(in the rows, 128 means zero)
Each row has a class, written after it.
107 135 154 109 148 160 130 123 103 151 181 118 153 216 172 120 117 100 113  82 122 164  81  68 129 136 122  95 162 144 156 162 100 103  96 138 123 145 117 136 130 154 100 108 102 139 163  65 113 118  72  99  83 151 117 -> vak
 88 131 149 110 140 154  90 139 129 122 144 120 131 128 156 125 120 131 100 148 112 140 146 156 101 133 129  94 153 149 120 136 133 123 123 126 146 159 120 101 103 138 162 123 154 137 109 135 153 109 149 120 116 136 108 -> favug
101  89 155  80 128 132  76 157 130 136 133 150 109 103 155 152 146 129 122 165 111 111 150 190 117 141 142 122 125 154 116 125 122 125 139 147 173 111 144 137 112 110 130 138 119 169 125 181 177 113 191 157 150 175 100 -> Rinav
104 162 132 124 108 145 167  95 147 129 159 134 144 179 149 102 139  94  99 103  95 140 117 103 132 101 165  78 212 171 140 146 143  92 146 141  99 161  85 110 121 171  95 110 122 132 154 108 118 156 100  88 111 162  94 -> Vidu
134 137 149 105 127 134 167 127 167 144 142 148 101 138 122 118 162  95  82 126  90 112 115 146 136 130 133  95 169 167 127 137 139 101 155 150  99 129 105 116 116 130 100 124 128 148 161 138 160 157 155 120 132 181  94 -> vak
105 125 145 112 125 155 115 124 185 129 112 120 118  94 123 123 118 137 102 165  83 119 144 146 114 117 141  71 173 141 106 134 171 128 144 145 123 147 102  87 101 157 174 112 162 123 119 156 141 127 178 115 119 149  93 -> Muvod
 95 104 169  94 141 151  80 144 102 133 152 128 158 169 158 120 127  98 114  99 116 154  90 107 134 141  96  96 123 174 164 139  79 107 102 134 133 134 117 128 131 130 121 113 125 145 146  97 137 115 105 110 106 150 121 -> vak
116 147 128 131 125 135 137 114  95 117 152 109 151 158 139 109 113 125 173 104 155 156  79  25 133 115 101 113 152 100 161 151 111 134 115  95  91 158 128 107 157 158 131 117 121 114  91  93  92  99  78 104 100 163 146 -> lalam
153 132 113 109 112 107 185 123 143  98 123 170 122 137  86  80 178 108 114 125 112  96  96 108 157 110 100 142 129 146 144 106 131 121 152 127  45 134 150 120 137 123  89 143 116 135 101 143 137 149 120 125 151 165 115 -> kigez
103 118 174  94 145 154  92 150 100 120 150 135 148 135 174 131 118 125 136 139 113 150 122 119 113 137 128 111 121 147 145 135 115 115 116 124 167 133 125 115 134 145 130 115 135 145 119 122 146 105 154 135  92 146  96 -> Zanib
108  99 148 112 136 153  54 138 180 133 100 121  79  53 155 141 135 163 122 201  97 123 177 181 105 146 133  93 126 114  71 137 167 141 135 129 154 145 123 112  95 109 191 125 170 135 120 176 149  99 200 148 125 141 124 -> Muvod
 92 108 167  97 149 155  46 138 120 119 147 115 135  96 177 143 110 144 124 153 127 131 166 147  88 130 130 101 117 119 116 152 131 131 128 125 174 128 126 134 103 134 148 116 123 149 108 146 139  84 158 143 117 166 125 -> maso
106 150 143 142 135 140 110 122  94 131 150  95 159 139 164 133  90 143 174 120 157 170 106  45 122 101 116 119 130 102 155 154 113 150  79  85 122 151 131 108 138 149 164 119 110 111  90  89  90  85 102 116  99 163 156 -> lalam
121 122 157 111 134 153 118 137 142 138 132 112 130 126 138 119 129 124 109 122 101 152 132 132 127 138 138  90 141 155 124 142 112 133 124 137 128 132 113 123 122 124 137 109 132 138 137 111 153 121 134 117 119 151 117 -> vak
114 108 152  86 139 137 108 154  86 110 154 132 138 179 133 107 173  96 127  98 140 150 110 111 131 164 110  91 126 167 163 129  77  99 108 133 141 146 138 134 139 113  75 105 115 144 135  92 144 120  94  90 120 142 110 -> lalam
101 130 139 120 131 157 102 125 154 145 131 132 103  96 183 141 104 145 114 161 108 121 159 155 110 130 144  84 158 124  99 159 152 125 117 136 143 134 110 117 110 150 143 117 150 134 128 147 144 114 153 138 130 160 109 -> lalam
115 120 141  84 139 137 118 129 128 119 134 134 150 156 151 113 131 107  95 127 122 137 122 113 141 141 109  94 144 143 148 132 115 116 145 141 126 119 118 131 132 157 119 102 111 154 144 102 137 110 117 121  99 156 107 -> virik
100  98 145 105 137 168  71 127 158 120 111 121  99  79 177 133 104 159 107 165  94 137 157 147 134 142 152  98 140 124  83 145 154 131 126 118 161 154 120 127 101 143 156 123 146 136 124 170 151  99 173 138 136 136 107 -> Vidu
124 124 149  85 116 130 143 141 129 123 134 146 119 156 103  86 194  83  84 109 103 121 132 148 150 144 135  89 148 164 143 134 100 100 136 156 102 152 107 134 107 119  67 109 125 144 126 129 159 147 106  92 133 169  97 -> kigez
107 150 140 130 103 131 177  98 171 133 158 130 148 138 137 121 116 101 111 111  93 123 126 103 112 101 163  69 224 136 135 163 150 118 157 138 114 144  72 125 130 185 121 104 122 128 132 113 117 147 118 114 121 162  98 -> maso
115 135 112 113 103 124 204 112 182 128 118 148 119 120 109 121 148 125  83 129  85  99 142 148 144 114 147  76 204 149 112 145 156 111 185 158 117 128 101 101 118 150 118 120 149 141 154 162 149 159 146 124 137 157  95 -> Rinav
 97 123 156  83 121 131 168 120 122 114 153 154 137 188 106  88 169  70  87  90 123 114 110 101 148 136 120  66 156 178 169 136  97  86 129 164  95 135 109 143 125 139  44 105 101 145 162  98 137 168  82 109 137 154  86 -> kigez
126 128 142 109 121 129 163 132 150 130 137 150 120 169 104  85 155  88 105 108 101 130 114 134 134 139 118  73 168 165 137 122 121  91 167 132 122 131 112 114 139 142  84 118 130 144 134 132 157 149 123 100 105 155  90 -> Zanib
117 126 143 117 144 138 107 148 147 129 115 128  89  62 133 131 138 140 103 150  95 116 177 157 100 147 145  90 134 163 102 134 131 133 162 129 147 128 125 113 114 129 138 108 155 147 116 161 171 111 163 137 139 166 116 -> maso
 96 144 132 129 119 157 152 107 154 128 139 103 128 143 146 135 115 140 120 113 123 152 125 107 116 122 137  78 186 128 132 168 133 116 125 122 124 155 104 107 113 171 146 105 142 117 127  98 139 119 129  92 113 165 113 -> lalam
 89 106 163 126 139 166  72 124 143 141 138  94 128  93 193 156  83 177 148 175  98 163 154 138  94 131 134 110 147 104  99 155 168 146 111 106 184 170 126 114 106 151 219 124 159 118 114 116 130  66 190 147  79 134 130 -> virik
112 145 124 121 123 126 102 109 109 129 116 118 123 130 131 117 126 134 132 132 135 131 116  78 139 136 113 137 103 108 151 130 117 152 117 103 129 135 139  97 141 137 150 123 125 137  98 136 132  95 149 160 134 156 140 -> virik
126 124 153  98 137 127  75 131  67  89 159 130 151 177 140 107 132 109 150  96 162 147  88  40 137 147  89 127  78 132 184 125  66 127 116 100 108 115 146 153 162 132 102 119  79 139  90  90 113 104  79 120 113 156 154 -> maso
 84 124 141 108 144 148  91 112 136 141 140 115 153 130 185 133 102 140 121 141 109 148 141 113 116 114 149  83 163 124 109 147 151 116 116 153 166 143 105 109 123 180 139 110 125 112 126 132 103  95 135 118  99 164 114 -> virik
147 140 138 111 110 108 180 127 121  96 119 152 116 172  97  70 184  99 138 114 126 127  97  82 167 141 107 123 113 132 168 104 116 121 147 111  63 145 144 116 151 116  81 133 103 147 119 123 136 146 130 129 142 158 106 -> kigez
104 113 152  93 142 143  94 123 120 128 141 128 136 174 154 112 148 102  92 111 109 142 117 110 117 135 118  95 146 157 146 139 115  86 123 137 144 148 116 100 133 146 110 110 124 129 123 115 137 117 121 114 112 158 117 -> virik
134 127 111 117 127 126 131 142 131 102 115 131 100 120 143 111 144 131 147 148 140 117 105 103 125 146  83 127 111 115 134 120 126 112 147 102  89 120 157 118 138 118 120 129 110 157 103 137 152 108 148 131 139 179 133 -> lalam
133 134 112 119 121 130 132 124 152 115 110 138  92  83 154 121 131 149 142 180 125 111 118 105 132 126 110 130 121  88 115 139 161 130 141 119  86 126 144 108 140 147 138 127 142 148 103 157 135 124 171 154 154 167 130 -> lalam
124 133 145 120 145 141  95 136  72 105 159 119 140 155 146 120 119 140 159 103 158 140  97  43 117 138  98 144  92 132 159 124  95 136  85  77 144 158 150 131 151 130 137 118 107 125  81 106 122  78 107 129 118 143 153 -> maso
137 112 120 100 132 139 104 143 133 136 110 121 111  88 115 102 143 151 146 149 133 128 108 136 123 154  95 134  96 115 121 121 113 130 116 107 106 140 163 105 125 100 154 148 127 146  84 171 160  90 184 154 131 160 149 -> vak
111 122 123 119 149 151  77 112 104 121 130  96 126  96 168 147  79 175 171 170 147 143 125  80 110 130 113 143  95  88 118 139 150 147  96  88 137 154 149 121 137 135 183 133 121 120  80 137 124  69 156 159 110 166 148 -> virik
103 108 178  80 143 133  59 165  96 138 153 124 148 179 138 107 169 106 122  94 144 146 105 118 126 159 116  89 108 166 163 125  82 113 102 145 157 126 127 127 130 129  99 102 100 132 123 124 134  94 105  94 113 152 111 -> Muvod
 82 110 168 112 163 163  19 138 112 131 135 106 116 116 183 147  90 158 129 158 129 153 152 118  91 170 117  82 107 138 121 136 139 140 115 112 180 153 139 114 100 139 184 118 154 126 119 138 143  81 155 119  86 127 146 -> favug
129 157 123 123 121 111 159 113 111 108 132 131 130 174 105  83 145 104 139  96 145 139  90  51 144 127 116 109 132 123 176 113 119 116 137 117  70 137 122 106 163 140 103 128 106 119  94 131 130 140 101 106 132 158 130 -> favug
144 152 109 121 114 112 177 117 132 130 130 134  91 163  95  69 170 114 112 113 127 115  99  85 164 139 108 120 131 114 142 119 119 109 150 121  98 141 135 117 147 130  77 121 104 132 106 132 127 128 105 132 151 162 130 -> virik
125 136 142 106 117 121 118 136  73 100 154 143 121 207 159  89 145  96 148  97 147 134  79  42 165 131  88 136  94 117 187 135  84 115 123 112 119 122 138 120 172 114  71 120  97 145 133  95 103 119  80 128 148 167 128 -> lalam
122 109 159  67 124 127 109 161 127 112 139 168 116 158 127  91 202  89  83 121 124 108 115 155 159 163 105 110 117 189 155 123 105  97 149 136 132 125 147 138 117 102  62 121  97 174 139 147 160 132 139 121 138 141  94 -> Vidu
132 126 157 103 140 167  57 134  99 128 133  88 115  93 152 136 103 174 171 155 143 141 121  86 132 158 105 147  72 100 122 136 109 168 101  85 136 148 152 117 133 116 191 127 117 136  89 146 136  67 157 153 115 163 154 -> vak
 93 122 165 100 143 162  81 135  71 130 159 100 174 210 179 121 104 112 115  91 143 178  99  65 135 147 108 102 125 157 166 132  84 125  91 120 169 152 126 135 133 147 130  92 117 130 130  58 114  86  71 108  75 125 118 -> virik
114 142 133 115 125 139 128 134  89 108 143 115 118 140 139 101 139 118 139 127 125 131 103  68 134 117 122 136 124 134 134 128 111 116 120 115 103 153 140 111 141 129 103 121 113 135 102 130 113 114 105 132 141 151 130 -> Vidu
 88  97 165  79 149 145  29 175  84 110 146 130 114 159 183 139 147 116 127 135 143 151 131 131 128 177  87  98  75 157 141 144  65 121 102 133 170 125 166 141 125  95 112 118 118 153 123 104 144  95 121 122 118 143 125 -> lalam
 79 125 158 111 135 165  83 126 120 132 148 112 136 126 184 146  97 149 138 153  84 159 162 112 108 148 135  79 144 139 115 159 133 144 108 124 143 161 113  99 118 157 189 119 162 130 123 139 112  84 142 120  81 153 129 -> kigez
120 143 137 135 111 134 149 123 124 134 134 129 133 127 118 105 115 127 135 138 129 109 108 102 130  98 134 125 147 119 127 120 145 129 135 102 104 148 129 103 132 135 144 144 127 127  85 149 114 132 139 143 120 162 114 -> Rinav
123 137 140 116 133 147 119 135  97  90 145 130 136 149 150 108 104 147 162 126 133 159  87  48 146 143  83 129 104 106 151 136 114 138 119  77 108 135 138 112 154 145 162 132 128 131  93 118 112  87 123 130  71 137 146 -> Zanib
 99 162 150 118 114 161 149 115 147 143 154 110 140 128 144 116  99 138 108 149 111 143 156 136 121 116 145  67 185 126 109 161 151 132 118 118 111 172  97 101 101 179 153 113 167 125 117 131 113 118 132 123  85 151 100 -> kigez
103 124 164 104 122 144 103 124 156 133 137 130 103  99 142 130 136 124 103 141  85 131 153 138 116 120 160  67 167 143 124 147 130 120 117 140 144 140  98 111 114 136 138 107 156 123 122 140 148 132 139 144 152 139 103 -> Muvod
118 147 118 136 116 144 152 126 131 114 128 110 120 100 133 122 100 155 149 144 113 123 116  72 130 118 124 114 148  90 114 158 158 140 139 112 114 141 117  93 138 130 171 128 143 121  97 155 109 102 135 144 118 161 144 -> Rinav
135 166 107 117  99 116 220 121 119 106 157 129 126 216 112  79 163  97 117  70 138 148  75  39 176 119 121 118 164 134 180 136  85  97 131 112  67 131 119 120 173 147  65 113  95 129 125  80 101 149  54  86 127 165 110 -> lalam
137 155 142 126 111 125 149 115 108 128 163 126 153 204 121  79 156  98 142  71 146 153  71  43 157 110 127 124 151 112 188 122 100 117  94 104 105 143 104 129 152 145  93 103  89 123 116  92  87 117  60 100 127 149 122 -> Muvod
106 118 154 106 129 144 120 131 122 121 148 127 157 184 138 105 136 105 123  91 115 159  98  92 134 137 117  84 173 162 166 127  95 106 107 119 138 150  95 122 134 154 119 101 130 129 146  91 111 113  93  90 104 128 103 -> Muvod
 90 120 161 105 138 163 109 132 116 146 150 103 135 134 157 129 100 127 125 134 109 151 136 126 112 125 144  87 153 137 109 153 121 119 136 128 172 150 110 110 107 153 145 117 133 131 117 122 139 111 136 115  96 168 106 -> Zanib
141 123 118 102 114 106 157 141 151 100 117 153  85  92  72 106 184 108 117 152 124  90 120 125 144 144  94 128 114 148 136 110 125 123 171 115  92 120 149 121 146 103 106 131 117 158 106 168 156 137 161 151 164 169 123 -> maso
146 168 100 121  98 117 211 106 151 114 134 140 114 180  65  62 198  84  90  91 140 105  77  71 161 110 131 108 163 130 153 121 117  92 148 138  55 139 105 106 142 137  60 109 101 123 116 111 113 174  79 101 163 159 108 -> Muvod
135 154 119 133 123 127 141 115 139 119 116 139 110  95 116  95 129 141 139 156 113 119 112  96 139 123 111 116 129  91 116 147 149 137 135 104 105 156 129 112 130 138 130 127 157 129  90 136 123 127 136 140 116 148 134 -> Zanib
143 173 102 138 119 120 175 101 181 133  87 130  85  84 100 102 141 153 127 157 121 108 148  86 142 128 152  87 144  96 108 126 160 150 160 120  95 137 109  85 138 142 153 119 141 117 107 157 123 127 163 141 154 167 122 -> Muvod
136 121 122 103  96 114 184 138 147 111 118 134  95  99  85 107 169 115 119 138 119  81  98 122 149 125 119 126 136 113 117 135 141 112 163 138 101 119 133 126 143 123  91 121 123 147 100 171 154 154 151 148 192 179 105 -> Rinav
 88 133 140 111 125 138 143 129 150 132 147 115 112 149 126 114 110 117 103 133 104 134 134 133 116 136 127  74 160 154 139 146 138 110 150 126 120 145 113 112 114 153 140 126 136 132 127 128 141 137 150  91 105 173  99 -> favug
115 161 113 144 124 134 160 115 133 108 146 117 130 131 133 112 115 139 141 135 130 131 113  72 115 109 125 102 152 102 123 145 154 119 128 102  91 157 110  99 144 173 145 123 120 117  88 129 110 114 132 120 112 158 143 -> maso
105  94 159  95 140 173  56 142 133 116 123 111 116  76 160 154 110 152 132 189 126 126 158 149  97 163  99 103  99 142  94 133 143 135 145  99 143 153 147 105  93 122 199 134 156 141  86 165 161  86 194 141 101 159 134 -> kigez
146 131 122 115 136 129 120 136 130  91 111 128  99 119 108 118 174 131 127 144 143 126 107  94 134 153 101 130  92 116 135 111 124 131 131  94  91 129 149 115 129 112 149 123 119 143 106 119 144 113 154 126 137 153 137 -> Muvod
150 140 117 118 105  98 192 136 135  97 129 166 110 132  92  77 195  86 110 106 102 110  71  87 162 130 113 121 122 138 160 129 103 101 156 122  82 128 129 117 150 110  62 120 108 139 118 133 137 160 111 136 159 163 109 -> Zanib
110 135 126 123 135 151 129 120 107 104 129 113 146 138 144 133 102 152 143 128 155 135  98  56 132 126  95 122 124 106 128 144 126 132 114  99 116 141 137 106 139 152 165 124 126 125 108 124 104 103 129 138 107 146 148 -> Rinav
 98  89 151  74 137 137  93 161 121 117 137 137 108 132 122 117 170 116  95 142 121 123 147 166 127 171 110  90  94 174 135 130  97 113 141 136 162 139 144 131 124 108 106 115 124 166 131 156 165 116 162 131 142 157  98 -> maso
121 125 141  94 119 123 163 123 169 129 127 147  99 111 106 101 160 102  83 133  95 104 140 148 142 129 135  79 173 156 128 134 149 108 167 147 115 129 111 131 115 144  90 111 128 139 127 143 147 148 142 120 136 170  89 -> virik
108 150 129 158 133 150  85 100 144 141 120  90 118  71 178 152  69 186 187 183 128 140 148  92  86 115 128 116 131  57  96 161 183 160 105  86 126 164 130  80 123 161 223 140 156 113  80 152 116  83 204 144 100 164 160 -> lalam
125 133 153 113 129 131 104 137  96 106 153 111 143 141 128 104 103 130 163 128 145 138 101  55 133 129  88 133 103 122 159 124 101 143 121  82 122 154 146 141 147 125 144 126 108 141  76 108 113 100 121 130 110 148 141 -> maso
130 132 148 114 134 141 119 128  88 112 145 112 140 177 140 105 136 122 149 100 145 175  78  38 148 145  95 123  90 102 178 147  88 132  92  97 110 129 135 116 163 118 127 118 105 134 125  76 118  95 109 132 109 153 159 -> vak
126 153 148 145 151 153  79 125 117 118 131  94 129  70 159 131  84 185 172 156 127 147 126  65 114 110 111 134  88  83 105 143 155 171  95  90 101 158 146 104 126 130 202 134 154 107  76 143 109  81 161 137  85 153 164 -> vak
116 126 147 111 133 117 121 149  86 112 141 123 132 165 115  99 144 108 135 105 142 145  90  84 143 145  96 123 103 128 185 110  90 128 110 101 112 133 140 129 142 114 124 123  94 137 111 114 138  97  96 121 132 152 134 -> favug
113 119 135 112 132 121 104 118  92  95 129 137 143 175 125  94 144 109 147 100 152 151  84  66 147 141  91 102 109 122 168 113 110 125 116  97 104 142 136 124 145 138 123 130  97 120 101 103 110  98 109 113 107 155 145 -> virik
131 102 148  85 132 118  84 158  97 100 115 137  93  86 132 120 150 139 162 155 128 130 112 112 149 162  97 145  59 102 130 124  94 145 140 107 131 109 164 136 146 100 130 141 115 158  77 168 166  99 161 170 157 161 136 -> Zanib
100 124 159 118 139 143  31 134  76 132 143  91 118 112 192 155  68 171 183 161 139 145 139  84 107 135 126 157  86  74 129 141 134 173  84  91 164 153 150 121 141 125 206 138 135 124  94 145 127  68 140 167 118 129 154 -> favug
 87 145 150 127 122 161 114 124 156 118 126 107 123  83 161 132 104 159 124 168  87 149 172 126 109 128 143  71 153 129  95 167 153 152 121 118 115 178 108  90 101 142 202 119 179 117 109 136 126 101 170 132  86 153 118 -> kigez
140 144 121 142 129 135 143 112 168 138 103 123  99  69 126 111  95 158 143 169  98 113 131 112 125 108 114 120 128  98  93 133 162 156 141 109  72 133 133  90 134 141 179 149 147 121 105 161 131 119 196 157 112 173 139 -> vak
119 103 122 110 141 131 115 153  85  87 126 132 141 121 137 138 112 143 155 145 137 125  98  93 122 133 100 144 100 110 138 117 115 142 121  97 124 134 168 130 135 126 159 138 118 148 106 122 124  91 144 145 126 146 133 -> Rinav
101 148 154 120 142 169 104 125 109 117 168 110 146 181 184 135  92 132 126 101 129 162 118  77 116 125 108  97 163 151 151 162 109 123 100 112 142 160 113 123 121 156 134  95 145 126 144  85 101 101  88  86  81 150 110 -> lalam
123 159 117 149 125 142 151 106 157 133 100  99  83  72 113 112  96 170 129 154 102 125 143  97 126 129 149 109 146  92 110 145 181 160 136  96 109 156 122  79 113 141 184 133 159  97 101 167 114 108 162 138 126 160 130 -> favug
119 138 147 109 133 115 131 119  86 101 135 127 161 172 130 102 136 110 141  90 151 142  83  37 156 119  99 126 111 141 180 118  95 129 118 119 103 134 130 128 160 145  99 110  95 115 117  91 103 118  88 120 112 152 124 -> virik
115  95 139  87 131 143  86 156 158 116  86 117 100  16 134 150 130 171 125 205 118 112 185 215 102 171 115 113  93 147  83 134 147 156 163 120 116 118 151 124  76 108 186 139 165 167  98 202 176 101 225 156 135 159 125 -> kigez
106 117 160  97 125 160  99 139 122 131 146 123 121 148 141 114 154 103 102 125 121 128 128 137 131 144 124 101 140 150 131 138  99 103 125 133 155 155 122 137 113 134  96 100 111 148 125 126 143 112 122 114 136 147 103 -> Vidu
159 124 113  90 115  97 183 148 131  94 121 166 115 160  85  75 214  90 100 106 133 108  82 111 168 133 104 142 119 160 166  92  85 102 143 124  68 112 142 132 152 114  64 119  94 162 128 121 143 156 109 124 179 144 102 -> Muvod
125 132 122 111 122 132 128 137 105 119 134 131 104 153 119  86 155 114 130 121 157 121  91  78 147 149  96 122 113 119 151 134  97 127 111  95 110 147 151 132 137 108  93 116 106 152 103 100 136 113 100 128 149 159 132 -> lalam
116 141 127 126 122 144 168 121  99 100 155 109 138 188 151 103 105 117 157  96 131 159  70  34 145 117 102 116 156 111 164 151 112 107 102  95  87 141 122 115 161 155 119 120 101 120 117  61 100 116  77 104 116 164 129 -> lalam
110 147 158  96 116 135 138 125 144 134 161 129 113 154 131 114 161 101  94 120 111 123 123 123 127 117 153  80 170 171 145 143 120 101 118 140 116 133  87 118 117 135  95 102 114 131 143 128 131 143 115 116 137 182  91 -> Muvod
116 154 134 147 132 145 103 114 108 102 151 112 141 104 161 143  81 149 179 138 131 141 127  45 102 105 120 128 135  88 131 141 140 158 122  80 129 162 123 112 143 157 198 125 137 119  73 109 112  81 141 135 100 151 159 -> maso
166 128 130  87 111 105 177 123 153  88 122 159  95 126  93  86 198 108 111 131 120 100  97 100 168 132  99 151 124 133 153 104 126 110 155 111  71 120 147 135 161 119  79 122  93 152  99 149 150 144 145 148 165 172 104 -> virik
101 133 135 113 135 146 144 135 168 131 118 138 120  97 138 119 138 147  91 154  97 132 157 160 122 113 150  81 173 146 101 132 154 125 136 142 121 132 101 100 105 152 162 122 172 127 130 130 131 118 154 120 107 139  96 -> Muvod
135 108 127  98 113 122 122 140 173  94 102 136  73  43 118 117 147 154 133 187 102  92 152 149 124 136 112 123 114 107  95 126 157 131 173 103 116 133 149 106 128 120 158 143 132 149  77 203 158 117 220 170 167 168 129 -> maso
117 128 117  98 116 124 118 145 115 116 128 113 102 133 114 103 143 131 128 145 140 122 106 114 148 148 119 149  99 125 139 122 111 141 129 114 106 135 158 132 141 104 127 133 106 150  88 147 146 120 114 137 167 154 117 -> favug
 88 104 139 104 129 158  86 133 158 137 116 107  88 107 152 135 111 141 114 174  90 132 163 181 109 152 132  96 149 138  97 139 159 122 147 121 154 146 122  88 108 130 187 136 149 143 122 178 164 108 187 130 132 165 108 -> favug
 86 104 134 103 121 148  79 121 147 135 125 141  87 110 155 125 138 115 106 168  91 118 144 154 122 136 148 101 143 170 106 128 133 120 137 139 146 152 132 128  98 119 120 127 130 157 145 161 154 128 171 138 151 165 106 -> Vidu
134 100 143  85 129 129 104 171 146 123 113 163  80  82 107 122 181 110  93 142  99  94 131 179 135 180 108 117  98 156 119 117 110 116 160 132 158 116 158 137 111 109 104 119 145 170 105 181 200 126 178 136 150 145  93 -> Zanib
 94 101 145  84 142 147 121 147 114 114 148 119 117 178 159 114 140 122  94 117 114 150 114 116 137 172 124 101 138 149 148 145 100 106 120 120 145 155 131 150 116 127 111 116 111 149 138 103 141 117 103 100 117 135  99 -> favug
147 133 120 108 117 112 150 130 141 105 116 127  99 117 105 100 174 126 140 135 129 129 101  73 151 142 117 116 122 105 139 120 118 127 138 119  88 132 129 126 141 114 122 117 113 133 114 129 128 124 128 129 148 155 138 -> Muvod
173 128 118  97 111  87 175 138 126 104 111 175 114 167  53  52 222  74  96  85 131  94  82 127 186 138  92 133 108 160 178  83 100 100 149 137  75 105 152 144 157 113  14 111  82 139 115 137 136 152  83 110 173 165  98 -> virik
 96  98 152 103 147 152  84 140 146 128 128 124  98  69 145 146 106 149 102 167 115 122 167 164 101 149 127  75 119 137  94 144 139 141 147 122 166 135 145 120  92 141 162 126 149 140 121 155 164 102 197 158 124 151 113 -> maso
